[117 107 136  99  97 106 104 120 137 146  75 153 160 153 115  92  84  97
 154 114  85 103  79 101 125  90 126 111 149 165]  k375
[ 61  97 108 177  89 117 160  87 107 163 136  97 109  93  69 116  82  72
 147 163 127  80 108 159 177 124 145 173 152  99]  k573
[119 113 150  92  99 104 102 116 145 148  65 167 169 162 123  94  88  96
 164 115  78 110  77  93 125  81 127 110 156  80]  k626
[105 147 121 183 124 118 181 106 124 122 192  73  73  73 121 172 146 133
 112 137 185 140 173 153 148 146 114 151 121  70]  k479
[119 112 144 104  99 103 111 121 145 148  79 156 161 154 121  99  91 100
 158 115  91 109  83 100 128  90 124 114 156 160]  k304
[167 143 144  95 132 117 113 143 151 100 127 123 123 126 162 142 149 155
 107  90 139 152 137  95  86 121  98  85 112 128]  k881
order: [152 177 117 136  61 145 177 159  93 108 116  89  80 163  97  97  72 107
 109  87 147 173 108 163  69 127  99 124  82 160]
k573
miss k626: [125  80 115  65  99  94 102 145 169  92 167 116  93 110  88 148 162  78
 104 127 113  96 123  77 110 164 156 119 150]
[81]
rest: [146  75 153 160 153]
[115  92  84  97 154 114  85 103  79 101 125  90 126 111 149 165]

[144 142 142 104  91 129 118  96 126 152 136 135 137 114 115 148 143]  k375
[112 108 112 135 135 130 128 134 128 131 119 117 119 124 130 129 132]  k143
[151 142 147 113  89 136 113  98  98 115 125 135 143 114 115 119 115]  k626
[122 114 115 167 195 127 152 185 153 110 118 130 115 155 157 111 117]  k851
[139 137 145 116  91 134 113 102 152 110 121 133 143 120 118 109 106]  k881
[125 124 128 155 170 128 141 166 127  98 118 130 126 150 150 101 104]  k636
[147 146 125 118 136 116 128  97 121 133 133 134 133 109 115 129 122]  k479
[135 137 126 118 150 116 128 129 145 125 139 134 119 131 132 124 120]  k192
[142 137 142 111  93 132 116  99 114 137 130 135 139 115 117 135 129]  k304
rest: [126 118 150 116 128]
[129 145 125 139 134 119 131 132 124 120]
rest: [153 110]
[118 130 115 155 157 111 117]
find: [147 146 125 118 136 116 128  97 121 133 133 134 133 109 115 129 122]
k479
common k881 k636: 
[118]

[ 97  61 148 111 124  81 106] -> k851
[ 95  59 141 108 124  79 135] -> k375
[113 135 171 133 124 160 205] -> k304
[100 196 159 111 124  97 133] -> k626
[ 99  93 159 111 125  97  56] -> k143
[139 172  53 100 124 139 107] -> k881
[189 148 120 196 197 118 131] -> k479
[100 118 154  98 124 135  47] -> k192
common k479 k626: 
[196]
find: [ 97  61 148 111 124  81 106]
k851
miss k479: [148 197 196 189 120 131]
[118]
rest: [159 111 124  97]
[133]

[ 78 170  82 194  92 176  72 130  59]  k375
[128  86 143 157 128 118 196 155 154]  k881
[149 111 177 149 184 134 191  71 186]  k460
[ 92 158 174 182  72 157 120 145 185]  k192
[ 92 158 174 182  72 157 120 157  77]  k304
[123  78 150 103 158 137 186 166 127]  k143
[121 115 149 142 153 132 189 151 160]  k636
[ 93 181 157 114 160 152  83  64 140]  k479
[ 54 137  80 201 114 177  81 156  72]  k626
[ 85 184 157 126 170 148  92  59 125]  k851
miss k881: [128 155 196 157  86 128 118 143]
[154]
rest: [114 160 152]
[ 83  64 140]
rest: [123  78 150]
[103 158 137 186 166 127]
common k375 k626: 
[72]

[148 131 125 120 204 157 117 138]  k460
[203 124 120 174 136 181 146 148]  k989
[166 122  90 136 183 177 100 114]  k881
[165 122 125 136 183 137 137 100]  k636
miss k636: [137 122 100 136 165 183 137]
[125]
common k636 k460: 
[125]
miss k989: [148 124 181 120 174 136 203]
[146]
rest: [166 122  90 136 183]
[177 100 114]
miss k636: [125 136 122 137 183 165 137]
[100]
common k460 k636: 
[125]

[188 123  99  48 126 120] -> k375
[126 124  89  55 136 113] -> k192
[187 121 126 123 145 115] -> k573
[187 120 126 123  48  99] -> k881
find: [187 120 126 123  48  99]
k881
order: [124 113  55 136  89 126]
k192
order: [ 48  99 120 123 126 188]
k375
common k573 k192: 
[126]
rest: [120 126 123]
[48 99]

[ 52 102  72 157  56  57  88] : k881
[136 138 174 128  98  98 157] : k304
[148 103 127 145 158 196  94] : k479
[ 52 102  72 158  56 163 156] : k636
miss k636: [156 163 102  56  72 158]
[52]
rest: [56 57]
[88]
rest: [ 72 157]
[56 57 88]
miss k881: [102  57  88 157  52  72]
[56]

[ 99 136 147 177 112 126 127] -> k143
[149 167 164 160  48 148 136] -> k304
[155 119 149 132  48 148 135] -> k460
[ 97 123 120 131  48 148 116] -> k479
[137 107 103 189 146 127 124] -> k989
[119 149  48 155 132 148 136] -> k636
[136  94 125 158  79  99 100] -> k626
miss k636: [149  48 148 132 136 155]
[119]
miss k626: [ 94 136 100 158  79 125]
[99]
rest: [131  48 148]
[116]
order: [135 148  48 132 149 119 155]
k460
rest: [107 103 189 146]
[127 124]

[ 75  72 117  94 122 125 194 158  76 121 155 193  82 162  73  75 155 176
  80 121 198]  k143
[ 78  75 118  98 122 123 190 156  79 122 152 190  85 161  76  78 153 174
  83 122 193]  k851
[ 75  72 117  94 122 125 194 158  76 123  94 193  82  78  73  75  79 126
 127 126 129]  k460
[129 158 122  75  73  72 162 127 117 194 121 125  76 127  94  82  75 126
  94 155 193]  k573
[126 126 130 129 127 127 130 129 129 128 127 129 129 129 126 126 128 129
 126 127 131]  k192
rest: [194 121 125]
[ 76 127  94  82  75 126  94 155 193]
find: [129 158 122  75  73  72 162 127 117 194 121 125  76 127  94  82  75 126
  94 155 193]
k573
order: [156  79  85 190  78 161 122 152  83 118 153 174 190 122  98 122 123  76
 193  75  78]
k851
order: [ 72  73  75  75  76  78  79  82  94  94 117 122 123 125 126 126 127 129
 158 193 194]
k460
find: [ 75  72 117  94 122 125 194 158  76 123  94 193  82  78  73  75  79 126
 127 126 129]
k460
find: [ 78  75 118  98 122 123 190 156  79 122 152 190  85 161  76  78 153 174
  83 122 193]
k851

[151 194 211  94 201 137 124 139 119 152 146 129 118 116 140 204]  k304
[ 57 159 182 202 177  58  78  71 158  55  58 152  66 158  57 183]  k989
[198  67  63 164  63 186 203 188 177 189 184 201 194 197 189  50]  k573
[132 119  64 122 102  63 184 129 201 126 137  73 153 193 132  86]  k460
miss k304: [152 194 129 146 201 119 137  94 124 204 211 151 118 140 116]
[139]
miss k989: [ 78 152  58 158  57  71 202 158 159  66  55  57 182  58 177]
[183]
miss k304: [139 124 152 211 204  94 137 146 119 116 140 194 151 201 118]
[129]
common k989 k304: 
[152]
common k989 k573: 
[177]
miss k989: [202 177  55  58  66  58 183  71 152  57  57 158  78 158 182]
[159]

[130 149 109  73 185]  k143
[129 149  72 185 167]  k192
[108 109  81  71  72]  k479
[130 131 172 167 185]  k460
miss k192: [149 185 167  72]
[129]
order: [185  73 109 149 130]
k143
common k479 k143: 
[109]
miss k479: [ 81  71 109 108]
[72]
miss k460: [167 131 185 172]
[130]
rest: [129 149  72]
[185 167]
common k479 k192: 
[72]

[167 130 143 149 123  63] = k626
[ 98 194 121 119 183  94] = k192
[104 124 172 125  65 141] = k460
[119 121  94 195 183  98] = k143
[ 98 117 175 197 170 105] = k304
[169  74 141  81  75 151] = k573
[169 117 141  81  73  80] = k881
[111 147 157 161 150 118] = k851
miss k573: [ 74 151  81 141 169]
[75]
miss k881: [141 169 117  73  80]
[81]
order: [ 94  98 194 121 119 183]
k192
order: [ 98 183 195  94 121 119]
k143
common k881 k304: 
[117]

[183 194 149  77 122 112 197 105 126 120]  k573
[ 99  94 180 134 155 102 160 113 136 110]  k460
[162 178 100 117 141 101 165 134 152 118]  k636
[ 76 125 110 126 149  74 139 134 159  64]  k375
[130 147  71 134 177 109 162 139 163  75]  k626
[155 160 181 110 134  99  94 136 113 102]  k989
[110  99 102 113 155 136 160 133  94 180]  k881
[ 90 134 126 111  83 159  74  73 136  78]  k851
[ 96 101 115 176 142 134 102 178 145 147]  k479
[117 118 178 134 101 165 162  99 152 141]  k304
order: [ 94 180 134 155 102 160 113 136 110  99]
k460
order: [ 94 155 102  99 113 181 160 110 134 136]
k989
rest: [147  71 134 177]
[109 162 139 163  75]
miss k636: [165 100 101 162 141 134 178 152 118]
[117]
order: [136 113 102 160  94 134 155 110 180  99]
k460
order: [100 101 117 118 134 141 152 162 165 178]
k636

[106 145 124 134] : k460
[141 134 138 128] : k479
[162 102 151 139] : k375
[141 109 138 123] : k573
[112 176  58  98] : k626
[124 121 142  81] : k881
[122 139 146 170] : k304
[148 125 169 129] : k143
[102 108 139 119] : k636
[ 83 115 138 145] : k989
[126 100 169 148] : k851
[136 142 168 113] : k192
common k479 k989: 
[138]
miss k626: [ 98 176 112]
[58]
common k573 k989: 
[138]
miss k626: [112  98 176]
[58]

[149 139 123 125 143 130 124 117 150 141 112 144 131 130 141 127 113 148
 135 102 131] -> k989
[124 132 127 139 142 128 131 107 126 131 118 148 140 161 111 111 104 104
 124 151 140] -> k460
[126 132 122 143 143 117 113 150 127 165  93 144 136 150 107 144 121  91
 140 111 150] -> k881
[129  91 121 120 110 115 154 150 116 127 148  96 108 132 136 170 130 120
 133 160 138] -> k143
[137 139 124 144 119 153 146 107 126 132 118 162 147 121  99 112 132 152
 120 140  97] -> k573
[163 114  73 113  96 181 172  76 115  95 142 205 178 138 141 117 136 141
 121 129 155] -> k851
common k851 k460: 
[142]
rest: [107 126 132 118]
[162 147 121  99 112 132 152 120 140  97]
miss k460: [104 124 161 124 111 131 142 139 131 148 132 104 128 151 127 118 140 140
 111 107]
[126]
miss k573: [146 119 137 140 132 126 112 147 132  99 124 139 107  97 144 121 120 118
 162 152]
[153]
find: [163 114  73 113  96 181 172  76 115  95 142 205 178 138 141 117 136 141
 121 129 155]
k851
rest: [138 141 117]
[136 141 121 129 155]
miss k881: [127 150 143 165 143  91 136 140 150 117 113  93 144 121 132 150 111 144
 122 107]
[126]

[ 79  79 186  53] : k573
[166 110 116 156] : k636
[109 110  78 182] : k479
[161  79 113 112] : k192
[157  96 177  52] : k375
[ 79 126 161 114] : k143
[146 157 187  67] : k626
order: [114 161 126  79]
k143
common k375 k626: 
[157]
miss k192: [ 79 112 161]
[113]
miss k479: [182 109 110]
[78]
rest: [110  78]
[182]
common k143 k573: 
[79]

[ 83 145 198 100] -> k851
[ 88 143  89  99] -> k304
[ 86 148 198  96] -> k479
[103 142 198 170] -> k989
[155 106 198  96] -> k573
[ 94 143 198  95] -> k881
[100 144 198 176] -> k626
[ 89 145 198  97] -> k143
[112 141 198 170] -> k636
[ 89 142 198 101] -> k375
[ 86 147 198  97] -> k192
[163 198 198 158] -> k460
miss k304: [ 89  99 143]
[88]
common k375 k460: 
[198]

[122 137 155 150 178 150 104 120 154 127 149 107 117 154 126 144 147 152
 115 135 127 121] -> k192
[103 147 193 176 178 149 104  93 154 126 177  59  88 190 112 161 169 177
  78 140 120 101] -> k989
[104 156 146 119 136 132 137 134 100  98 136 118 114 122  94 129 102  94
 137 129 159 105] -> k881
rest: [154 127]
[149 107 117 154 126 144 147 152 115 135 127 121]
rest: [178 149 104]
[ 93 154 126 177  59  88 190 112 161 169 177  78 140 120 101]

[103 124 149 138 113 116 134 108 127 131 113 179 155 120 165 132 112 114
 160 120 155 125 137 116 123 172 144 106 135 126 144  99 149  92 118 107
 107 109 134 119 178 106 120 141]  k881
[ 96 125 152 124 111 119 134 102 131 129 113 178 157 123 159 135 107 120
 151 117 155 112 136 104 122 168 138 112 136 107 139 104 148 104 120 114
 117 117 146 125 176 115 130 133]  k143
[105 147 140 123 102 140 151 124 139 148 109 187 161 124 139 138 121 120
 128 142 168  94 139  98 103 152 125 126 113  90 136 107 121 119 125 104
 138 123 139 124 171  82 113 128]  k989
[103 136 140 129  93 155 142 121 137 142 120 187 162 126 114 137 119 116
 126 154 169  99 144 102  89 141 113 121 138  88 120 116  94 122 131  91
 155 131 149 125 145  99 107 121]  k375
[100 144 153 127 104 148 142 121 150 142 112 196 155 126 125 132 114 123
 127 150 164 110 147 100 115 176 128 111 139 102 135  89 141 100 124 109
 116 107 147 120 177 117 118 125]  k851
[ 98 132 143 155 115 107 130 107 127 124 103 177 162 129 168 132 114 115
 161 120 136 116 132 102 130 179 141 112 141 131 155  96 159  84 118 126
 105 114 132 118 174 109 125 132]  k460
[ 94 124 154 115 101 128 142 105 129 143 110 188 174 127 150 130 111 116
 146 126 161 121 142 101 114 172 126 114 135  96 133 100 126 110 123 108
 127 121 138 134 180 117 116 125]  k479
[109 158 156 133 106 148 138 113 141 141 121 185 156 127 129 126 113 116
 132 144 168 105 138  96  98 164 119 121 135  81 125 101 116 116 129  99
 143 123 152 125 182 112  91 121]  k304
[105 196  92 153 114 152 112  92 145 155 123 132 133 127 144 104 100 124
  84 137 115 115 125 115 110 146 142 127 142 120  86 124 127 150 141 106
 148 153 121 125 164 104 150 125]  k636
[114 125 141 144 123 109 134 105 120 117 120 156 164 121 165 124 121 121
 157 115 138 129 140 112 131 163 146 110 143 133 149  92 167  92 117 125
 101 120 134 127 177 137 138 143]  k573
[114 125 141 144 123 109 134 105 120 117 120 156 164 121 165 124 121 121
 157 115 138 129 140 112 131 163 146 110 143 133 149  92 167  92 117 125
 101 120 134 127 177 137 103 129]  k192
[100 144 153 127 104 148 142 121 150 142 112 196 155 126 125 132 114 123
 127 150 164 110 145  92  92 146 115 125 137  84 124 115 105 120 133 106
 141 125 153 115 152  86 104 124]  k626
rest: [106 135]
[126 144  99 149  92 118 107 107 109 134 119 178 106 120 141]
order: [153  86 127 133 137 150 124 142 100 126 106 124 115 150 110 115 132 144
 123  92 142 152 141 125 120 127 125 145 112  92 196 104 155 125 121 105
 164 115 114 146 148 153 104  84]
k626
find: [105 196  92 153 114 152 112  92 145 155 123 132 133 127 144 104 100 124
  84 137 115 115 125 115 110 146 142 127 142 120  86 124 127 150 141 106
 148 153 121 125 164 104 150 125]
k636
find: [ 94 124 154 115 101 128 142 105 129 143 110 188 174 127 150 130 111 116
 146 126 161 121 142 101 114 172 126 114 135  96 133 100 126 110 123 108
 127 121 138 134 180 117 116 125]
k479

[129 159 158 125] = k192
[147 187 106 158] = k479
[118 109 131 133] = k143
[129 157 125 140] = k460
[147 158  62 194] = k304
[110  90 141 112] = k573
[158  62 148 194] = k375
order: [158  62 194 148]
k375
order: [194  62 158 147]
k304
common k375 k192: 
[158]

[199 199 140 158  73 141 173] -> k304
[ 73 199 141 173 158  74  77] -> k881
[142 159 142  83 127 140  46] -> k479
[128 120 135 133 128 140 123] -> k143
common k304 k479: 
[140]
order: [140 199 199 158 173  73 141]
k304
miss k143: [135 128 128 123 133 120]
[140]
rest: [127 140]
[46]
rest: [199 141]
[173 158  74  77]
rest: [159 142  83 127]
[140  46]
miss k881: [199  77 158  74 173 141]
[73]

[ 53 173 136  76  77 156 103 165 199 106  57 207  76 129 207  96  95 136
 159 122 207 195  89 132 163 204 132 149  67  89 111  92 199 182 186 199
 108  68 119 181 126  82 171  56 154  97 108 105  77 121 120  63] : k989
[ 53 173 136  76 189 156 103 127  64 107  57 207  76 129 207  96  95 136
 159 122 207 195  89 132 163 204 132 149  67  89 111 193 199 182 186 199
 108  68 119 181 126  57 171  56 154  97 108 105  77 121 120  63] : k192
[ 53 173 136  76  77 156 103 127  64 106  57 207  76 129 108  96  95 136
 159 122 207 195  89 132 163 204 132 149  67  89 111 193 199 182 200 199
 108  68 119 181 126  57 171  56 154  97 108 105  77 121 120  63] : k143
rest: [108  96  95 136 159]
[122 207 195  89 132 163 204 132 149  67  89 111 193 199 182 200 199 108
  68 119 181 126  57 171  56 154  97 108 105  77 121 120  63]
find: [ 53 173 136  76  77 156 103 165 199 106  57 207  76 129 207  96  95 136
 159 122 207 195  89 132 163 204 132 149  67  89 111  92 199 182 186 199
 108  68 119 181 126  82 171  56 154  97 108 105  77 121 120  63]
k989
find: [ 53 173 136  76 189 156 103 127  64 107  57 207  76 129 207  96  95 136
 159 122 207 195  89 132 163 204 132 149  67  89 111 193 199 182 186 199
 108  68 119 181 126  57 171  56 154  97 108 105  77 121 120  63]
k192

[211 113 148 131 117 155] : k573
[182 139  74  63 140 158] : k636
[124 122 145  69 109 120] : k143
[191 138 126 127 121 149] : k851
[ 45 122 191  61 120  87] : k192
[213  92 104 153 145 133] : k479
[198  89 105  69 119 157] : k460
miss k460: [157  69 105 119  89]
[198]
miss k851: [121 138 149 126 191]
[127]
common k143 k479: 
[145]
order: [133 145 153 104  92 213]
k479
order: [ 63 140 158 182 139  74]
k636
miss k636: [ 74 139  63 158 182]
[140]
find: [191 138 126 127 121 149]
k851

[198 130 168 143 121 112]  k626
[130 143 197 112 121 168]  k989
[ 70 164 111  92 135 100]  k851
[123 137 152 191 126  98]  k304
[163  89  65  76 135 134]  k636
[151 104 176 135 111 168]  k479
[169 184 146 120 129 131]  k192
[117 113 170 150 129 135]  k143
[ 76  75 101 168 136 115]  k460
[140 126  91 204 116 143]  k375
miss k460: [168 101 136  75 115]
[76]
rest: [143 197]
[112 121 168]
common k479 k460: 
[168]
order: [112 121 130 143 168 197]
k989

[151 139 155 111 154 153 101 123  69 107 149 130  79 107 131  84 120 155
 140 152 143  92  87 164  71 133  73 103 165 160  91 146  93  98 140 116
 133  92 108 110 113 170  79 126 162  95 162 139 129 109 123  88 113] = k143
[122 132 155 118 175 149 105 118  76 111 138 141  80 103 144  99 112 133
 161 140 151  83  90 151  95 171 105 150 144 168 136 123  91  94 143 103
 113 100 115 122 109 145 121 137 157 145 156 152 116 111 164  90 102] = k304
[122 132 155 118 175 147 105 118  76 111 138 141  80 102 144  99 112 133
 161 140 151  83  90 151 109 171 105 150 144 168 123 123  91  94 143 103
 113 100 119 122 109 145 121 137 157 145 156 145 141 152 118  88  72] = k479
[141 140 133 131  90 132  94 137 153 167 142 111 100 122 107 170 164 127
 100 149 111 113  94  82 175 113 174 142  89  71 177 153  93 100 115 159
 129 101 148 115 147 103 183 118  79 167  64 103 152 153 128  85 169] = k989
[122 132 155 118 175 147 105 118  76 111 138 141  80 102 144  99 112 133
 161 140 151  83  90 151 109 171 105 150 144 168 136 123  91  94 143 103
 113 100 119 122 109 145 121 137 157 145 156 152 116 111 164  90 102] = k573
miss k989: [115 169 132 149 133 183 167 159 141 100 152  82 170 100 129 111 118  93
 142 103 142 113  71 175 111 147 174 177 103  94 164 107 115 113 153 167
 137 140  85  64  89 153 127  94 153 131 122 148  79 100 101  90]
[128]
miss k479: [118 103 137 150 147 109  76  91  90  83  94 157 141 140 145 123 152 145
 122 156 109  88 118 151 122 168  80 144 175 155 171 161  72 102 133 145
  99 132 113 151 144 138 105 123 111 119 100 112 105 141 121 118]
[143]

[126 127 158 139 152 144 132 166 155 142 110 115 182 122 145 135 168 141
  99 129 120 129 193 161 159 141 132 176 105 128 139 162 153 106 126 160
  91 126 171 148 119] -> k479
[128 130  97 134 112 101 123  94  99 127 139 133  81 103 111 141  93  91
 143 158 119 131  57  96  77 124 103  88 151 144  97  76 109 157 137  87
 141 123  72 134 137] -> k143
[ 86 146 113 147 137 134 100 111  81 136 129 159 144  87 149 120 148 135
  91 113 132 153 134 126 133 179 113 111  82 109 156 101 127 123 123 127
 136 123 103 114  96] -> k573
find: [126 127 158 139 152 144 132 166 155 142 110 115 182 122 145 135 168 141
  99 129 120 129 193 161 159 141 132 176 105 128 139 162 153 106 126 160
  91 126 171 148 119]
k479
find: [128 130  97 134 112 101 123  94  99 127 139 133  81 103 111 141  93  91
 143 158 119 131  57  96  77 124 103  88 151 144  97  76 109 157 137  87
 141 123  72 134 137]
k143

[146 158 135 131  70 151 131 126 114 108 136 142 150] = k192
[138 185 174 133  70 172 148 131 123 112 139 152 154] = k143
[ 70 135 136 131 146 108 150 126 134 156 151 142 114] = k989
[135  65  74 113 208  87 116 123 134 156 106  86  90] = k304
order: [126 114 108 136 142 150 146 158 135 131  70 151 131]
k192
order: [150 142 136 108 114 126 131 151  70 131 135 158 146]
k192
common k304 k143: 
[123]
rest: [136 131]
[146 108 150 126 134 156 151 142 114]
miss k304: [ 86 156 116 123 208 135  90  65 106 134  74 113]
[87]
miss k143: [154  70 112 172 138 139 133 123 185 131 152 174]
[148]
order: [150 146 158 135 131  70 151 131 126 114 108 136 142]
k192

[ 69 118 158 110 146 139 140 131] -> k192
[121 110 198 134  53 119 133 146] -> k851
[158 138  69 131 146 118 110 140] -> k989
[146  69 110 131 159 118 140 138] -> k460
[141 175 145 116 125  66 148 154] -> k304
order: [ 69 110 118 131 138 140 146 158]
k989
find: [158 138  69 131 146 118 110 140]
k989
order: [138 140 118 159 131 110  69 146]
k460
rest: [110 146 139]
[140 131]
order: [146 118 110 140 158 138  69 131]
k989

[134 112 121 140 116 132 176 100]  k375
[115 148 146  67  99 162 119 106]  k192
[112 149 150  63 106 162 120 132]  k881
[130 142 124 119 113 132  89 146]  k989
[104 147 150  57 104 159 108 133]  k626
[110 137 149  59  98 162 134 136]  k304
[146 123 159 123 135 159 109 133]  k479
[137 149 127 117  85  88 120 141]  k143
[133 109 137 124 124 136 114 127]  k573
[117 126 137  88 120 149  85 141]  k851
[127 138 116 132 128 119  84 144]  k460
find: [137 149 127 117  85  88 120 141]
k143
common k375 k304: 
[134]
order: [141 120 137  85  88 126 149 117]
k851
rest: [ 63 106 162 120]
[132]

